Here is a tiny trained network, its code and every weight. The questions are about switching its units off for an input and a target symbol, where a switched-off unit gives its printed mean instead of its output.

import numpy as np


def w(rows, s, z=0):
    codes = np.array(rows[::2]) - 128.0
    scale = np.full(codes.shape[1], s)
    scale[-1] = z or s
    return codes * scale


def f(y):
    return np.maximum(y, 0)


def softmax(a):
    e = np.exp(a - a.max(-1, keepdims=True))
    return e / e.sum(-1, keepdims=True)


def log_softmax(a):
    a = a - a.max(-1, keepdims=True)
    return a - np.log(np.exp(a).sum(-1, keepdims=True))


def net(x, mask):
    ids = ['αδεηθλσψ'.index(c) for c in x.split()]
    T = len(ids)
    res = E[ids] + P[:T]
    r = res
    for j in range(3):
        rows = slice(2 * j, 2 * j + 2)
        q, k, v = (r @ M[0][rows].T for M in (Q, K, V))
        z = softmax(np.where(np.tri(T) > 0, q @ k.T / 2**0.5, -1e9)) @ v
        o = O[0][rows]
        res = res + np.where(mask[j], z, o[:, -1]) @ o[:, :-1]
    y = f(res @ A[0][:, :-1].T + A[0][:, -1])
    res = res + np.where(mask[3:7], y, B[0][:, -1]) @ B[0][:, :-1]
    return log_softmax(res[-1] @ U[:, :-1].T + U[:, -1])


Q, K, V, O, A, B = {}, {}, {}, {}, {}, {}
E = w([
[130,135,100,100,125,136,86],'α',
[133,151,253,123,95,112,147],'δ',
[158,110,191,216,99,171,105],'ε',
[119,176,85,221,74,131,191],'η',
[89,77,113,113,78,150,157],'θ',
[150,114,144,46,120,171,142],'λ',
[42,181,167,128,154,110,177],'σ',
[102,118,39,116,144,155,192],'ψ',
],0.023)
P = w([
[85,188,123,150,103,199,1],'0',
[99,137,120,143,133,139,120],'1',
[97,137,139,130,135,150,110],'2',
[108,113,107,146,133,155,158],'3',
[102,123,128,130,132,161,134],'4',
[104,125,133,131,134,166,139],'5',
[95,125,141,128,128,164,119],'6',
[97,105,124,120,123,163,137],'7',
],0.0089)
Q[0] = w([
[108,97,99,139,113,142,146],'H0',
[138,170,95,84,187,83,144],'H0',
[117,170,104,158,156,5,129],'H1',
[135,106,138,104,196,29,111],'H1',
[152,83,172,135,88,182,132],'H2',
[63,156,134,123,108,221,122],'H2',
],0.023)
K[0] = w([
[123,97,105,125,114,176,147],'H0',
[120,193,83,68,151,84,147],'H0',
[29,117,173,97,191,6,254],'H1',
[37,88,208,117,148,51,131],'H1',
[88,190,122,100,35,157,84],'H2',
[34,161,103,183,139,238,72],'H2',
],0.016)
V[0] = w([
[104,2,122,187,161,213,102],'H0',
[147,205,99,150,255,199,61],'H0',
[63,135,225,207,246,153,142],'H1',
[43,226,99,15,8,76,141],'H1',
[146,73,203,223,211,239,53],'H2',
[125,210,95,167,215,56,106],'H2',
],0.0085)
O[0] = w([
[87,76,50,59,156,176,92,181],'H0',
[132,120,63,84,208,132,185,118],'H0',
[131,157,152,251,114,173,115,255],'H1',
[145,79,130,87,103,228,74,216],'H1',
[172,1,102,180,161,141,248,213],'H2',
[141,108,109,116,238,95,125,132],'H2',
],0.0077,0.0056)
A[0] = w([
[90,158,92,91,134,158,167,213],'N0',
[212,123,76,127,147,98,3,61],'N1',
[141,79,167,171,102,117,94,94],'N2',
[149,138,92,186,79,100,102,2],'N3',
],0.015,0.0008)
B[0] = w([
[151,187,189,147,149,65,80,254],'N0',
[232,140,62,216,26,120,177,150],'N1',
[106,125,119,59,175,2,122,220],'N2',
[141,152,156,90,120,170,250,167],'N3',
],0.009,0.0087)
U = w([
[238,85,209,18,169,253,134,145],'α',
[143,70,137,102,140,137,154,82],'δ',
[84,188,121,62,59,157,211,10],'ε',
[97,170,70,84,211,82,109,253],'η',
[233,102,140,163,81,126,57,216],'θ',
[34,57,104,75,68,143,100,203],'λ',
[116,137,194,184,136,175,52,177],'σ',
[152,123,199,110,88,61,134,39],'ψ',
],0.0052,0.0023)

Each question gives the input, a string of symbols that net reads in full, and the target symbol t.
The units are the heads (2 rows each of Q, K, V and O) and the neurons (one row each of A and B). Each row of codes is followed by its name. A weight is (code - 128) times the scale printed after its matrix; where a second scale follows, it is the last column's (O, A, B and U).
mask holds one flag per unit, heads first, then neurons. A switched-off unit (its flag False) gives its mean, the last column of its rows in O or B, instead of its output. The means were averaged over made-up inputs and are rounded, as every weight is.
A unit's drop is (log p(t) with every unit on - log p(t) with that unit switched off) / (log p(t) with every unit on - log p(t) with every unit switched off).
The circuit of an input: a set's keep is (log p(t) with only the set's units on - log p(t) with every unit switched off) / (log p(t) with every unit on - log p(t) with every unit switched off). Starting from all 7 units, units are removed one at a time, each time the one whose removal leaves the highest keep (on an exact tie, the one counted first), for as long as the keep stays at least 0.8.
circuit, biggest first: the units of the circuit, biggest drop first
most important unit: the unit with the biggest drop
heads that matter: for each layer, one digit per head in row order, 1 if its drop is at least 0.15 and else 0, layers parted by /
drop when u is switched off: that unit's drop, to one decimal
input ε λ α η λ σ, target δ: most important unit	H2
input ε σ α δ, target δ: circuit, biggest first	[H2, H0, H1]
input σ η η σ θ σ λ ε, target η: circuit, biggest first	[H1, N2]
input δ σ σ α σ η, target ε: heads that matter	100
input δ η η δ σ, target σ: heads that matter	011
input ε σ λ, target δ: heads that matter	011
input θ θ ε σ λ ψ θ λ, target ε: circuit, biggest first	[H1, H2]
input α λ ε θ λ δ, target α: heads that matter	110
input θ ε α α λ ε θ, target ε: circuit, biggest first	[H1, H2, N3]
input λ σ σ λ ε, target λ: circuit, biggest first	[H0, H2, N0, N2]
input ε σ α, target δ: heads that matter	001
input σ ε σ λ σ σ α λ, target η: heads that matter	011
input ε ε ε θ ψ, target δ: drop when H2 is switched off	1.6
input δ σ θ η λ η, target ε: drop when N3 is switched off	1.0
input ε λ θ, target δ: circuit, biggest first	[H2]
input θ η λ λ θ σ ε θ, target ε: drop when H1 is switched off	1.2
input λ δ ε, target λ: drop when H0 is switched off	0.3
